Below are the code and all the weights of a small trained network. Each question names an input and a class and asks about switching units off, where a switched-off unit gives its printed mean instead of its output.

import numpy as np


def w(rows, s, z=0):
    codes = np.array(rows[::2]) - 128.0
    scale = np.full(codes.shape[1], s)
    scale[-1] = z or s
    return codes * scale


def f(y):
    return np.maximum(y, 0)


def log_softmax(a):
    a = a - a.max(-1, keepdims=True)
    return a - np.log(np.exp(a).sum(-1, keepdims=True))


def net(x, mask):
    res = np.array(x, float).reshape(1, 8) / 4 @ E
    y = f(res @ A[0][:, :-1].T + A[0][:, -1])
    res = res + np.where(mask, y, B[0][:, -1]) @ B[0][:, :-1]
    return log_softmax(res[-1] @ U[:, :-1].T + U[:, -1])


A, B = {}, {}
E = w([
[125,127,115,133,138,124,122,120],'x0',
[133,116,138,124,143,101,142,135],'x1',
[130,124,132,109,135,118,135,123],'x2',
[77,165,45,68,39,14,55,222],'x3',
[130,134,132,116,129,128,135,127],'x4',
[123,136,106,145,141,130,112,119],'x5',
[218,161,74,176,14,54,210,41],'x6',
[54,195,254,176,94,40,39,48],'x7',
],0.01)
A[0] = w([
[47,112,179,117,228,178,80,205,27],'n1',
[40,93,184,74,224,180,38,224,48],'n2',
[65,157,205,165,102,94,102,80,78],'n3',
[186,87,40,99,184,152,153,159,98],'n4',
[42,138,181,77,213,172,96,194,56],'n5',
[61,165,221,180,149,73,50,73,115],'n6',
[152,101,76,113,153,141,136,162,49],'n7',
[146,83,78,113,117,177,177,193,54],'n8',
[126,194,233,173,126,74,44,80,148],'n9',
[102,184,69,66,69,21,84,237,67],'n10',
[177,113,212,156,188,206,154,46,73],'n11',
[232,53,16,127,154,211,167,243,141],'n12',
[119,143,202,160,131,108,71,84,122],'n13',
[149,150,181,136,118,189,154,119,53],'n14',
[195,124,188,132,144,192,115,106,55],'n15',
[220,194,94,175,16,61,240,30,37],'n16',
[119,109,155,149,108,132,175,191,17],'n17',
[28,94,187,97,183,188,62,250,29],'n18',
[172,98,208,212,167,209,146,84,59],'n19',
[101,114,120,166,124,130,132,138,80],'n20',
[63,162,61,31,11,41,27,255,106],'n21',
[197,142,108,154,66,87,154,85,3],'n22',
[70,144,177,157,118,104,134,109,68],'n23',
[163,69,71,204,46,78,178,55,9],'n24',
[205,70,3,109,173,191,173,219,151],'n25',
[71,94,201,140,103,84,145,132,21],'n26',
[159,115,208,174,209,229,192,7,83],'n27',
[70,167,63,74,64,41,81,204,44],'n28',
[102,139,69,136,91,69,97,233,44],'n29',
[66,134,196,173,98,103,89,95,99],'n30',
[165,167,79,143,55,76,182,92,42],'n31',
[87,139,250,167,93,72,11,49,137],'n32',
],0.007,0.0042)
B[0] = w([
[186,145,166,136,109,101,51,76,210],'n1',
[249,169,175,144,100,95,48,66,232],'n2',
[92,141,148,94,104,91,157,132,182],'n3',
[84,174,127,103,98,112,158,113,183],'n4',
[218,140,144,128,94,114,44,98,206],'n5',
[108,157,147,71,86,112,182,108,209],'n6',
[98,138,180,140,103,108,137,132,153],'n7',
[86,143,123,86,105,118,147,118,171],'n8',
[52,165,156,66,82,106,195,121,208],'n9',
[129,64,75,180,194,188,159,166,214],'n10',
[95,60,65,196,184,181,145,187,197],'n11',
[47,192,162,55,59,71,192,123,229],'n12',
[73,152,109,86,96,106,159,153,177],'n13',
[121,95,97,130,143,113,125,165,149],'n14',
[136,89,96,157,144,124,154,142,160],'n15',
[237,158,192,142,126,111,2,78,220],'n16',
[132,140,98,141,104,117,138,121,131],'n17',
[226,146,144,135,120,113,59,92,221],'n18',
[114,95,51,166,182,165,148,182,191],'n19',
[116,124,133,138,117,112,121,111,128],'n20',
[83,24,67,204,233,192,169,171,249],'n21',
[180,155,144,127,132,126,69,105,166],'n22',
[115,140,120,99,111,103,151,135,156],'n23',
[188,130,165,129,101,96,56,121,179],'n24',
[38,216,207,38,65,75,187,77,224],'n25',
[131,128,131,114,96,126,148,115,149],'n26',
[112,27,30,224,224,223,155,216,220],'n27',
[111,67,74,163,182,174,142,167,205],'n28',
[132,92,108,165,177,168,166,128,180],'n29',
[88,166,120,117,92,95,155,134,179],'n30',
[208,151,178,153,120,112,47,115,178],'n31',
[70,179,150,71,60,114,205,120,224],'n32',
],0.0072,0.017)
U = w([
[35,180,129,82,87,121,196,146,215],'0',
[94,33,80,223,215,170,153,175,159],'1',
[224,155,139,161,119,124,1,127,3],'2',
],0.011,0.0018)

Each question gives the input, the list of numbers given to net, and the class t.
The units are the neurons (one row each of A and B). Each row of codes is followed by its name. A weight is (code - 128) times the scale printed after its matrix; where a second scale follows, it is the last column's (A, B and U).
mask holds one flag per neuron, in row order. A switched-off neuron (its flag False) gives its mean, the last column of its row in B, instead of its output. The means were averaged over made-up inputs and are rounded, as every weight is.
A unit's drop is (log p(t) with every unit on - log p(t) with that unit switched off) / (log p(t) with every unit on - log p(t) with every unit switched off).
The circuit of an input: a set's keep is (log p(t) with only the set's units on - log p(t) with every unit switched off) / (log p(t) with every unit on - log p(t) with every unit switched off). Starting from the 12 units with the biggest drops (on a tie, the unit counted first), units are removed one at a time, each time the one whose removal leaves the highest keep (on an exact tie, the one counted first), for as long as the keep stays at least 0.8.
circuit, biggest first: the units of the circuit, biggest drop first
top k neurons: the k neurons with the biggest drops, biggest first
drop when u is switched off: that unit's drop, to one decimal
input [0,3,6,-6,-5,-8,-8,4], class 2: circuit, biggest first -> n2
input [8,-6,-6,4,2,-8,8,7], class 2: top 2 neurons -> n16, n31
input [5,1,-3,-2,-7,-3,-3,1], class 2: top 3 neurons -> n21, n10, n28
input [-5,1,4,-8,-5,3,-1,8], class 0: top 3 neurons -> n32, n9, n6
input [-4,5,-4,8,-8,-5,8,3], class 1: top 2 neurons -> n21, n10
input [-1,-2,0,-2,1,-4,-2,-2], class 0: top 4 neurons -> n21, n16, n10, n28
input [8,-4,2,8,8,-1,3,7], class 1: top 4 neurons -> n21, n10, n28, n25
input [-1,7,6,-5,-8,1,6,-3], class 2: top 2 neurons -> n16, n21
input [0,-4,7,-7,8,8,7,1], class 1: top 3 neurons -> n27, n11, n2
input [-3,7,2,-1,-6,-4,-5,4], class 2: top 3 neurons -> n2, n12, n25
input [4,8,2,-4,4,1,5,-5], class 0: top 3 neurons -> n12, n25, n2
input [-1,-5,-1,-7,1,-3,5,6], class 1: top 2 neurons -> n27, n11
input [8,-4,-4,-7,0,-7,1,-8], class 0: top 2 neurons -> n25, n12
input [3,2,-2,7,6,-3,-1,5], class 1: circuit, biggest first -> n21
input [4,-8,8,8,8,-8,-6,3], class 1: drop when n21 is switched off -> 1.0
input [-3,0,-5,-4,-6,8,-7,-8], class 0: drop when n25 is switched off -> 0.6
input [-7,5,6,8,-1,1,-2,-6], class 1: drop when n10 is switched off -> 0.2
